Here is a tiny trained network, its code and every weight. The questions are about switching its units off for an input and a target symbol, where a switched-off unit gives its printed mean instead of its output.

import numpy as np


def w(rows, s, z=0):
    codes = np.array(rows[::2]) - 128.0
    scale = np.full(codes.shape[1], s)
    scale[-1] = z or s
    return codes * scale


def f(y):
    return np.maximum(y, 0)


def softmax(a):
    e = np.exp(a - a.max(-1, keepdims=True))
    return e / e.sum(-1, keepdims=True)


def log_softmax(a):
    a = a - a.max(-1, keepdims=True)
    return a - np.log(np.exp(a).sum(-1, keepdims=True))


def net(x, mask):
    ids = ['Ψαβδεζηθλμξπτφω'.index(c) for c in x.split()]
    T = len(ids)
    res = E[ids] + P[:T]
    r = res
    for j in range(2):
        rows = slice(3 * j, 3 * j + 3)
        q, k, v = (r @ M[0][rows].T for M in (Q, K, V))
        z = softmax(np.where(np.tri(T) > 0, q @ k.T / 3**0.5, -1e9)) @ v
        o = O[0][rows]
        res = res + np.where(mask[j], z, o[:, -1]) @ o[:, :-1]
    y = f(res @ A[0][:, :-1].T + A[0][:, -1])
    res = res + np.where(mask[2:26], y, B[0][:, -1]) @ B[0][:, :-1]
    return log_softmax(res[-1] @ U[:, :-1].T + U[:, -1])


Q, K, V, O, A, B = {}, {}, {}, {}, {}, {}
E = w([
[138,157,84],'Ψ',
[126,91,148],'α',
[111,119,4],'β',
[111,111,160],'δ',
[100,157,152],'ε',
[126,84,136],'ζ',
[135,120,205],'η',
[126,83,138],'θ',
[133,109,119],'λ',
[131,74,44],'μ',
[131,103,132],'ξ',
[140,160,84],'π',
[101,141,158],'τ',
[228,122,167],'φ',
[126,118,191],'ω',
],0.027)
P = w([
[235,176,198],'0',
[252,172,183],'1',
[251,165,173],'2',
[253,154,163],'3',
[252,157,157],'4',
[242,154,140],'5',
[247,147,137],'6',
[252,150,141],'7',
],0.0031)
Q[0] = w([
[148,105,135],'H1',
[4,231,170],'H1',
[159,182,40],'H1',
[78,245,167],'H2',
[90,137,83],'H2',
[182,153,109],'H2',
],0.023)
K[0] = w([
[161,119,158],'H1',
[3,114,72],'H1',
[144,209,65],'H1',
[180,212,212],'H2',
[183,134,104],'H2',
[110,168,103],'H2',
],0.025)
V[0] = w([
[215,81,34],'H1',
[199,240,34],'H1',
[148,114,107],'H1',
[236,2,129],'H2',
[19,66,29],'H2',
[121,62,91],'H2',
],0.0065)
O[0] = w([
[248,185,209,147],'H1',
[218,170,8,108],'H1',
[147,137,151,133],'H1',
[216,76,76,254],'H2',
[1,80,24,68],'H2',
[115,93,74,146],'H2',
],0.0063,0.0034)
A[0] = w([
[117,20,136,35],'N1',
[110,186,183,112],'N2',
[142,184,159,79],'N3',
[120,87,216,86],'N4',
[50,102,129,128],'N5',
[96,177,93,90],'N6',
[142,103,149,191],'N7',
[37,201,114,42],'N8',
[79,132,90,22],'N9',
[145,155,176,138],'N10',
[143,86,149,203],'N11',
[173,216,126,116],'N12',
[140,144,141,250],'N13',
[154,101,167,87],'N14',
[115,250,108,54],'N15',
[107,115,155,128],'N16',
[74,97,194,143],'N17',
[114,71,71,143],'N18',
[160,64,64,76],'N19',
[158,173,188,49],'N20',
[136,208,88,61],'N21',
[176,150,62,252],'N22',
[186,100,103,125],'N23',
[155,145,140,218],'N24',
],0.012,0.0046)
B[0] = w([
[117,218,122,198],'N1',
[206,122,140,193],'N2',
[127,121,92,183],'N3',
[74,193,128,235],'N4',
[154,63,174,172],'N5',
[183,156,131,149],'N6',
[154,126,174,194],'N7',
[115,174,53,143],'N8',
[78,148,161,148],'N9',
[87,94,159,207],'N10',
[155,110,185,209],'N11',
[160,199,139,223],'N12',
[61,121,177,204],'N13',
[137,182,114,188],'N14',
[154,119,39,181],'N15',
[118,114,88,164],'N16',
[111,82,1,221],'N17',
[179,97,97,204],'N18',
[186,217,177,212],'N19',
[160,74,55,210],'N20',
[76,78,144,176],'N21',
[72,38,149,254],'N22',
[104,180,130,210],'N23',
[79,126,175,206],'N24',
],0.018,0.0095)
U = w([
[126,128,128,22],'Ψ',
[66,154,131,164],'α',
[187,4,138,202],'β',
[141,75,144,4],'δ',
[129,166,65,2],'ε',
[124,180,123,87],'ζ',
[149,118,131,253],'η',
[121,180,121,44],'θ',
[135,71,171,136],'λ',
[204,130,124,170],'μ',
[107,113,155,154],'ξ',
[133,116,128,33],'π',
[54,77,127,217],'τ',
[146,99,194,97],'φ',
[145,126,125,232],'ω',
],0.012,0.0048)

Each question gives the input, a string of symbols that net reads in full, and the target symbol t.
The units are the heads (3 rows each of Q, K, V and O) and the neurons (one row each of A and B). Each row of codes is followed by its name. A weight is (code - 128) times the scale printed after its matrix; where a second scale follows, it is the last column's (O, A, B and U).
mask holds one flag per unit, heads first, then neurons. A switched-off unit (its flag False) gives its mean, the last column of its rows in O or B, instead of its output. The means were averaged over made-up inputs and are rounded, as every weight is.
A unit's drop is (log p(t) with every unit on - log p(t) with that unit switched off) / (log p(t) with every unit on - log p(t) with every unit switched off).
The circuit of an input: a set's keep is (log p(t) with only the set's units on - log p(t) with every unit switched off) / (log p(t) with every unit on - log p(t) with every unit switched off). Starting from the 12 units with the biggest drops (on a tie, the unit counted first), units are removed one at a time, each time the one whose removal leaves the highest keep (on an exact tie, the one counted first), for as long as the keep stays at least 0.8.
units of the circuit, in order: the units of the circuit, biggest drop first
unit that matters most: the unit with the biggest drop
k most important neurons: the k neurons with the biggest drops, biggest first
heads that matter: for each layer, one digit per head in row order, 1 if its drop is at least 0.15 and else 0, layers parted by /
drop of u: that unit's drop, to one decimal
input θ β ε μ β, target β: units of the circuit, in order	[N22; N18]
input τ μ ζ ξ, target μ: 2 most important neurons	[N19; N1]
input ε Ψ ε φ, target φ: units of the circuit, in order	[N17; N24]
input δ π η μ θ, target μ: 2 most important neurons	[N1; N19]
input ε ω τ μ τ ε λ, target μ: units of the circuit, in order	[N19; H2; N18]
input ω ε Ψ ε ε θ ε π, target τ: 3 most important neurons	[N22; N21; N19]
input ζ β Ψ τ, target β: heads that matter	11
input Ψ α ζ η ξ ε β ξ, target β: unit that matters most	N5
input τ μ θ δ, target τ: 4 most important neurons	[N19; N12; N17; N23]
input α ζ ε τ μ ξ, target μ: 2 most important neurons	[N1; N19]
input τ τ ω, target τ: units of the circuit, in order	[H1; N17]
input θ β ξ ξ, target β: 4 most important neurons	[N5; N4; N18; N12]
input ω δ π μ λ τ, target μ: 3 most important neurons	[N20; N12; N2]
input β δ μ, target μ: heads that matter	00
input λ θ α Ψ φ Ψ λ, target φ: 2 most important neurons	[N17; N4]
input θ Ψ μ α, target μ: 2 most important neurons	[N1; N22]
input η ε ε δ μ μ, target μ: 2 most important neurons	[N19; N18]
input β Ψ δ ζ, target β: 3 most important neurons	[N5; N18; N4]
input ζ δ μ δ ε δ λ, target μ: units of the circuit, in order	[H2; N19; N18]
input β β λ, target β: unit that matters most	H2
input α ζ θ τ, target τ: units of the circuit, in order	[N19]
input Ψ η μ ε π ε, target μ: 4 most important neurons	[N12; N20; N2; N15]
input μ δ δ θ η, target τ: 4 most important neurons	[N4; N17; N19; N10]
input ζ ζ ζ δ τ, target τ: 3 most important neurons	[N19; N12; N17]
input Ψ β β λ ε η, target τ: drop of N10	0.3
input δ π α ε ε α, target α: drop of N21	-0.1
input δ θ ε ε δ β α, target β: drop of N4	0.7
